Below are the code and all the weights of a small trained network. Each question names an input and a class and asks about switching units off, where a switched-off unit gives its printed mean instead of its output.

import numpy as np


def w(rows, s, z=0):
    codes = np.array(rows[::2]) - 128.0
    scale = np.full(codes.shape[1], s)
    scale[-1] = z or s
    return codes * scale


def f(y):
    return y / 2 * (1 + np.tanh(0.7978845608 * (y + 0.044715 * y**3)))


def log_softmax(a):
    a = a - a.max(-1, keepdims=True)
    return a - np.log(np.exp(a).sum(-1, keepdims=True))


def net(x, mask):
    res = np.array(x, float).reshape(1, 4) / 4 @ E
    y = f(res @ A[0][:, :-1].T + A[0][:, -1])
    res = res + np.where(mask, y, B[0][:, -1]) @ B[0][:, :-1]
    return log_softmax(res[-1] @ U[:, :-1].T + U[:, -1])


A, B = {}, {}
E = w([
[191,142,177,134,137,113,157,175],'x0',
[116,122,176,65,142,141,9,155],'x1',
[89,55,179,168,176,161,140,134],'x2',
[113,131,126,94,224,64,162,108],'x3',
],0.014)
A[0] = w([
[39,94,30,97,115,167,90,7,47],'n0',
[154,220,60,77,111,102,114,145,53],'n1',
[221,78,36,170,130,118,235,71,121],'n2',
[159,137,161,141,131,94,135,183,34],'n3',
[216,121,167,157,145,91,110,124,34],'n4',
[149,138,83,224,118,108,212,108,116],'n5',
[188,98,141,66,124,124,56,86,102],'n6',
[127,98,197,6,133,152,87,161,109],'n7',
[178,85,194,164,148,99,150,214,32],'n8',
[231,169,181,178,171,117,126,207,63],'n9',
[90,135,143,57,182,74,156,118,85],'n10',
[146,114,139,54,129,101,49,181,113],'n11',
[55,36,173,199,142,105,109,161,58],'n12',
[192,108,118,153,103,100,176,58,68],'n13',
[142,130,93,162,76,189,102,218,70],'n14',
[223,168,156,127,129,100,140,233,62],'n15',
[139,136,157,96,153,137,69,99,85],'n16',
[170,176,76,87,89,45,94,86,35],'n17',
[172,144,69,68,77,85,112,96,86],'n18',
[46,162,47,105,98,110,91,71,57],'n19',
[186,117,143,179,45,183,114,144,66],'n20',
[170,171,90,54,100,123,140,120,61],'n21',
[168,159,89,54,84,101,151,94,58],'n22',
[81,151,178,70,139,110,46,156,105],'n23',
[88,29,156,189,224,202,142,154,3],'n24',
[116,148,148,59,186,154,17,232,107],'n25',
[145,182,64,238,142,115,156,122,68],'n26',
[91,101,100,114,43,232,114,138,100],'n27',
[227,147,216,102,138,149,180,169,53],'n28',
[35,35,220,173,159,213,152,100,66],'n29',
[153,107,93,64,211,2,142,133,91],'n30',
[85,169,143,70,186,101,192,62,77],'n31',
[99,95,114,178,137,140,197,150,106],'n32',
[42,111,47,126,151,189,86,26,34],'n33',
[131,148,88,129,179,167,137,155,24],'n34',
[110,87,133,125,195,213,149,174,65],'n35',
[179,200,62,66,73,77,95,123,75],'n36',
[176,134,127,148,155,115,136,230,41],'n37',
[75,154,133,79,233,75,145,142,49],'n38',
[112,155,124,146,29,171,110,204,75],'n39',
[117,86,157,82,149,141,80,181,132],'n40',
[138,193,103,107,102,94,130,133,63],'n41',
[169,138,134,80,160,178,83,159,28],'n42',
[247,155,182,80,108,103,168,167,61],'n43',
[103,158,104,84,248,73,137,130,77],'n44',
[142,148,104,205,78,219,77,172,63],'n45',
],0.0091,0.0034)
B[0] = w([
[50,181,128,175,247,14,59,52,223],'n0',
[128,104,199,109,141,125,187,198,198],'n1',
[91,78,70,73,26,180,141,75,251],'n2',
[108,161,131,137,131,87,113,96,143],'n3',
[75,160,134,159,121,75,75,110,145],'n4',
[69,40,32,71,18,194,165,89,232],'n5',
[122,90,107,77,54,163,139,100,171],'n6',
[85,72,37,106,71,154,172,124,197],'n7',
[80,136,173,112,222,77,112,106,170],'n8',
[61,154,135,161,202,47,95,26,184],'n9',
[211,178,136,235,78,188,67,100,176],'n10',
[102,58,39,97,86,150,176,80,192],'n11',
[157,142,207,73,126,86,199,214,184],'n12',
[70,90,79,101,84,165,126,132,179],'n13',
[195,163,151,205,108,194,90,110,183],'n14',
[64,169,170,135,232,41,71,64,186],'n15',
[107,105,89,111,50,138,148,113,160],'n16',
[166,113,205,97,154,97,187,210,196],'n17',
[135,123,209,86,130,61,160,241,191],'n18',
[63,176,197,131,209,43,101,77,197],'n19',
[182,191,120,231,119,232,52,153,196],'n20',
[123,100,184,82,180,154,176,199,175],'n21',
[145,100,183,73,136,143,160,187,183],'n22',
[108,88,28,93,78,151,169,95,195],'n23',
[162,132,194,72,137,91,193,190,202],'n24',
[114,62,37,77,39,149,165,98,220],'n25',
[101,37,65,94,69,143,170,87,197],'n26',
[167,187,137,189,147,175,59,110,203],'n27',
[48,164,138,149,192,49,68,33,182],'n28',
[145,112,203,90,172,85,171,250,220],'n29',
[255,177,99,221,105,239,60,139,206],'n30',
[195,154,103,182,103,174,81,120,185],'n31',
[124,75,82,61,52,96,180,146,179],'n32',
[52,189,172,137,252,50,85,13,206],'n33',
[144,165,111,113,133,126,114,126,122],'n34',
[144,125,156,96,122,105,153,216,162],'n35',
[127,83,180,72,186,96,191,244,218],'n36',
[91,168,130,139,156,88,123,89,152],'n37',
[207,183,139,198,123,195,91,126,189],'n38',
[216,171,125,210,130,163,91,146,197],'n39',
[95,118,77,93,48,125,162,123,179],'n40',
[144,116,163,92,124,124,162,161,167],'n41',
[118,133,79,95,121,135,128,114,156],'n42',
[57,140,185,123,203,85,106,87,188],'n43',
[202,164,175,235,108,213,60,138,197],'n44',
[203,153,136,198,153,186,108,122,199],'n45',
],0.0065,0.013)
U = w([
[92,89,2,93,91,141,146,83,255],'0',
[232,163,119,249,154,191,62,121,67],'1',
[139,118,195,83,183,74,167,246,11],'2',
[38,157,130,162,235,23,74,16,188],'3',
],0.0092,0.00085)

Each question gives the input, the list of numbers given to net, and the class t.
The units are the neurons (one row each of A and B). Each row of codes is followed by its name. A weight is (code - 128) times the scale printed after its matrix; where a second scale follows, it is the last column's (A, B and U).
mask holds one flag per neuron, in row order. A switched-off neuron (its flag False) gives its mean, the last column of its row in B, instead of its output. The means were averaged over made-up inputs and are rounded, as every weight is.
A unit's drop is (log p(t) with every unit on - log p(t) with that unit switched off) / (log p(t) with every unit on - log p(t) with every unit switched off).
The circuit of an input: a set's keep is (log p(t) with only the set's units on - log p(t) with every unit switched off) / (log p(t) with every unit on - log p(t) with every unit switched off). Starting from the 12 units with the biggest drops (on a tie, the unit counted first), units are removed one at a time, each time the one whose removal leaves the highest keep (on an exact tie, the one counted first), for as long as the keep stays at least 0.8.
units of the circuit, in order: the units of the circuit, biggest drop first
k most important neurons: the k neurons with the biggest drops, biggest first
drop when u is switched off: that unit's drop, to one decimal
input [-7,-7,8,3], class 2: units of the circuit, in order	n29
input [-7,4,-7,2], class 2: 4 most important neurons	n36, n17, n18, n1
input [-3,7,-8,6], class 2: 3 most important neurons	n36, n17, n18
input [2,-6,1,6], class 0: 2 most important neurons	n5, n2
input [1,-2,-7,7], class 1: 2 most important neurons	n30, n44
input [-4,6,3,7], class 1: 4 most important neurons	n44, n38, n30, n10
input [8,7,-1,1], class 3: 2 most important neurons	n15, n9
input [-1,6,6,-2], class 0: 3 most important neurons	n25, n7, n23
input [-8,1,6,-5], class 3: 2 most important neurons	n33, n0
input [5,-6,6,0], class 0: 3 most important neurons	n5, n2, n36
input [7,-2,3,6], class 3: 2 most important neurons	n28, n9
input [-6,0,-2,6], class 1: 2 most important neurons	n30, n44
input [3,3,0,-2], class 0: 2 most important neurons	n0, n33
input [7,8,5,6], class 0: units of the circuit, in order	n25
input [0,-4,8,7], class 2: drop when n12 is switched off	1.6
input [4,2,-4,7], class 1: drop when n42 is switched off	0.0
input [6,-2,-7,-3], class 2: drop when n36 is switched off	0.1
